Below is a small trained network, with its code and all its weights. Each question gives an input and a target symbol and asks what happens when units are switched off, that is, made to give their printed mean instead of their output.

import numpy as np


def w(rows, s, z=0):
    codes = np.array(rows[::2]) - 128.0
    scale = np.full(codes.shape[1], s)
    scale[-1] = z or s
    return codes * scale


def norm(h):
    return h / np.sqrt((h * h).mean(-1, keepdims=True) + 1e-5)


def f(y):
    return y / 2 * (1 + np.tanh(0.7978845608 * (y + 0.044715 * y**3)))


def softmax(a):
    e = np.exp(a - a.max(-1, keepdims=True))
    return e / e.sum(-1, keepdims=True)


def log_softmax(a):
    a = a - a.max(-1, keepdims=True)
    return a - np.log(np.exp(a).sum(-1, keepdims=True))


def net(x, mask):
    ids = ['αγδεζηλμξπστφ'.index(c) for c in x.split()]
    T = len(ids)
    res = E[ids] + P[:T]
    u = 0
    for l in range(2):
        q, k, v = (norm(res) @ M[l].T for M in (Q, K, V))
        z = softmax(np.where(np.tri(T) > 0, q @ k.T / 3**0.5, -1e9)) @ v
        res = res + np.where(mask[u], z, O[l][:, -1]) @ O[l][:, :-1]
        u += 1
        y = f(norm(res) @ A[l][:, :-1].T + A[l][:, -1])
        res = res + np.where(mask[u : u + 8], y, B[l][:, -1]) @ B[l][:, :-1]
        u += 8
    return log_softmax(norm(res)[-1] @ U[:, :-1].T + U[:, -1])


Q, K, V, O, A, B = {}, {}, {}, {}, {}, {}
E = w([
[137,138,127,70],'α',
[65,85,59,161],'γ',
[36,170,196,190],'δ',
[91,89,155,138],'ε',
[139,136,128,61],'ζ',
[173,90,177,252],'η',
[144,141,139,54],'λ',
[112,170,73,216],'μ',
[164,120,167,13],'ξ',
[211,196,133,134],'π',
[217,162,169,150],'σ',
[107,152,197,152],'τ',
[88,170,40,67],'φ',
],0.019)
P = w([
[159,3,179,135],'0',
[167,27,180,135],'1',
[166,48,181,122],'2',
[166,72,189,122],'3',
[164,83,179,110],'4',
[167,109,190,110],'5',
[158,122,193,106],'6',
[143,141,199,104],'7',
[146,157,207,97],'8',
[142,174,217,97],'9',
[134,194,213,87],'10',
[122,219,227,83],'11',
[114,230,226,79],'12',
[95,235,233,78],'13',
],0.0056)
Q[0] = w([
[131,100,205,64],'L0H1',
[254,140,157,197],'L0H1',
[153,63,49,140],'L0H1',
],0.023)
K[0] = w([
[84,156,185,26],'L0H1',
[250,212,213,179],'L0H1',
[153,23,83,106],'L0H1',
],0.021)
V[0] = w([
[86,130,156,56],'L0H1',
[244,155,91,232],'L0H1',
[178,109,77,254],'L0H1',
],0.0087)
O[0] = w([
[194,144,82,155,152],'L0H1',
[2,72,198,39,253],'L0H1',
[34,116,211,104,13],'L0H1',
],0.0096,0.0022)
A[0] = w([
[135,176,131,101,136],'L0N1',
[68,144,173,153,169],'L0N2',
[121,140,68,104,104],'L0N3',
[132,85,38,136,138],'L0N4',
[46,183,26,75,127],'L0N5',
[69,104,82,254,196],'L0N6',
[111,199,160,214,64],'L0N7',
[222,77,174,150,253],'L0N8',
],0.018,0.0068)
B[0] = w([
[133,161,198,134,159],'L0N1',
[86,66,119,128,220],'L0N2',
[109,163,160,219,151],'L0N3',
[137,98,201,236,177],'L0N4',
[13,168,199,26,168],'L0N5',
[132,74,124,248,170],'L0N6',
[117,210,31,54,149],'L0N7',
[1,61,137,25,248],'L0N8',
],0.018,0.011)
Q[1] = w([
[68,104,154,101],'L1H1',
[3,98,144,73],'L1H1',
[251,144,154,179],'L1H1',
],0.024)
K[1] = w([
[102,204,115,117],'L1H1',
[118,252,110,107],'L1H1',
[90,13,148,158],'L1H1',
],0.019)
V[1] = w([
[30,199,93,28],'L1H1',
[151,172,249,101],'L1H1',
[171,35,153,41],'L1H1',
],0.018)
O[1] = w([
[70,150,82,6,252],'L1H1',
[110,116,229,123,159],'L1H1',
[158,14,140,97,102],'L1H1',
],0.018,0.016)
A[1] = w([
[153,147,71,66,145],'L1N1',
[62,83,92,128,109],'L1N2',
[123,98,122,177,137],'L1N3',
[114,159,193,144,52],'L1N4',
[138,169,4,178,133],'L1N5',
[83,176,133,131,90],'L1N6',
[201,53,110,107,133],'L1N7',
[106,141,140,36,252],'L1N8',
],0.022,0.0029)
B[1] = w([
[130,191,167,89,168],'L1N1',
[113,202,17,118,189],'L1N2',
[198,104,150,117,131],'L1N3',
[63,191,156,73,170],'L1N4',
[250,152,91,250,146],'L1N5',
[40,174,132,125,175],'L1N6',
[156,239,176,170,143],'L1N7',
[194,143,160,221,253],'L1N8',
],0.023,0.019)
U = w([
[204,146,164,149,71],'α',
[122,51,143,222,254],'γ',
[174,177,27,205,108],'δ',
[98,68,74,144,99],'ε',
[206,138,163,142,86],'ζ',
[71,17,108,118,93],'η',
[223,153,166,123,107],'λ',
[71,61,76,134,54],'μ',
[253,131,187,27,133],'ξ',
[214,115,233,112,132],'π',
[136,23,197,23,233],'σ',
[132,113,23,10,166],'τ',
[44,173,224,196,118],'φ',
],0.013,0.0058)

Each question gives the input, a string of symbols that net reads in full, and the target symbol t.
The units are the heads (3 rows each of Q, K, V and O) and the neurons (one row each of A and B). Each row of codes is followed by its name. A weight is (code - 128) times the scale printed after its matrix; where a second scale follows, it is the last column's (O, A, B and U).
mask holds one flag per unit, layer by layer, with each layer's heads first. A switched-off unit (its flag False) gives its mean, the last column of its rows in O or B, instead of its output. The means were averaged over made-up inputs and are rounded, as every weight is.
A unit's drop is (log p(t) with every unit on - log p(t) with that unit switched off) / (log p(t) with every unit on - log p(t) with every unit switched off).
The circuit of an input: a set's keep is (log p(t) with only the set's units on - log p(t) with every unit switched off) / (log p(t) with every unit on - log p(t) with every unit switched off). Starting from the 12 units with the biggest drops (on a tie, the unit counted first), units are removed one at a time, each time the one whose removal leaves the highest keep (on an exact tie, the one counted first), for as long as the keep stays at least 0.8.
circuit, biggest first: the units of the circuit, biggest drop first
unit that matters most: the unit with the biggest drop
k most important neurons: the k neurons with the biggest drops, biggest first
top k neurons in layer l: the k neurons of layer l with the biggest drops, biggest first
input σ η σ φ π α τ φ δ λ ζ, target δ: circuit, biggest first -> [L0H1 L1H1 L1N5]
input ξ σ σ ξ φ σ τ σ γ, target γ: circuit, biggest first -> [L0N6 L0H1]
input σ φ δ μ, target δ: 4 most important neurons -> [L0N7 L0N4 L0N6 L1N5]
input ε ξ σ φ ξ σ τ φ τ ε, target τ: circuit, biggest first -> [L1H1]
input ξ ζ λ σ σ τ φ δ σ, target δ: top 4 neurons in layer 0 -> [L0N7 L0N4 L0N8 L0N6]
input φ η σ π φ η τ σ, target τ: top 2 neurons in layer 0 -> [L0N7 L0N4]
input σ ξ ξ η ξ, target ξ: 3 most important neurons -> [L1N7 L0N8 L0N6]
input γ π σ π γ, target γ: top 2 neurons in layer 0 -> [L0N6 L0N8]
input π λ τ ξ, target τ: 3 most important neurons -> [L0N8 L0N7 L1N2]
input φ φ τ τ σ σ σ δ ε σ λ, target δ: top 4 neurons in layer 0 -> [L0N7 L0N4 L0N8 L0N6]
input σ μ τ σ σ α, target τ: circuit, biggest first -> [L1H1 L0N7]
input σ φ ξ σ δ σ γ σ σ γ, target δ: 4 most important neurons -> [L0N7 L0N5 L0N4 L0N6]
input τ ξ σ λ τ η δ σ σ σ σ ξ η σ, target δ: 3 most important neurons -> [L0N7 L0N8 L0N6]
input τ τ σ σ σ π ξ μ, target τ: unit that matters most -> L0H1
input ε σ π π, target π: top 2 neurons in layer 0 -> [L0N8 L0N6]
input σ μ σ σ δ π, target δ: 3 most important neurons -> [L0N7 L0N6 L1N5]
input ξ σ η σ τ δ σ δ σ α, target δ: 3 most important neurons -> [L0N8 L0N7 L1N5]
input η φ γ σ γ π ξ η φ σ σ δ ζ, target δ: 3 most important neurons -> [L0N7 L0N8 L1N5]
input τ τ γ σ σ ξ φ φ λ ξ τ γ, target τ: 3 most important neurons -> [L0N7 L1N2 L0N2]
input ε σ ξ φ σ ζ σ φ δ τ σ μ σ ξ, target τ: 4 most important neurons -> [L0N8 L0N7 L0N4 L0N2]
input δ ξ ε δ σ σ ξ, target δ: 3 most important neurons -> [L0N7 L0N8 L0N6]
input ξ σ γ σ ε φ σ σ σ, target σ: top 2 neurons in layer 1 -> [L1N7 L1N5]
input σ σ σ φ σ ξ σ τ σ σ ξ λ ξ μ, target τ: top 2 neurons in layer 0 -> [L0N7 L0N4]
input σ τ τ σ π, target τ: top neuron in layer 0 -> [L0N7]
input σ τ ξ φ λ σ σ γ γ σ σ τ ζ, target τ: top 3 neurons in layer 0 -> [L0N8 L0N7 L0N4]
input π ε σ φ ξ λ ξ σ σ λ σ τ α, target τ: 3 most important neurons -> [L0N8 L0N7 L0N4]
input ε σ σ τ η, target τ: unit that matters most -> L1H1
input ξ σ τ τ π δ σ γ π, target δ: 3 most important neurons -> [L0N7 L0N8 L0N6]
input α ξ σ π, target π: 3 most important neurons -> [L0N8 L1N7 L0N5]
input σ τ δ η, target δ: 2 most important neurons -> [L0N7 L0N8]
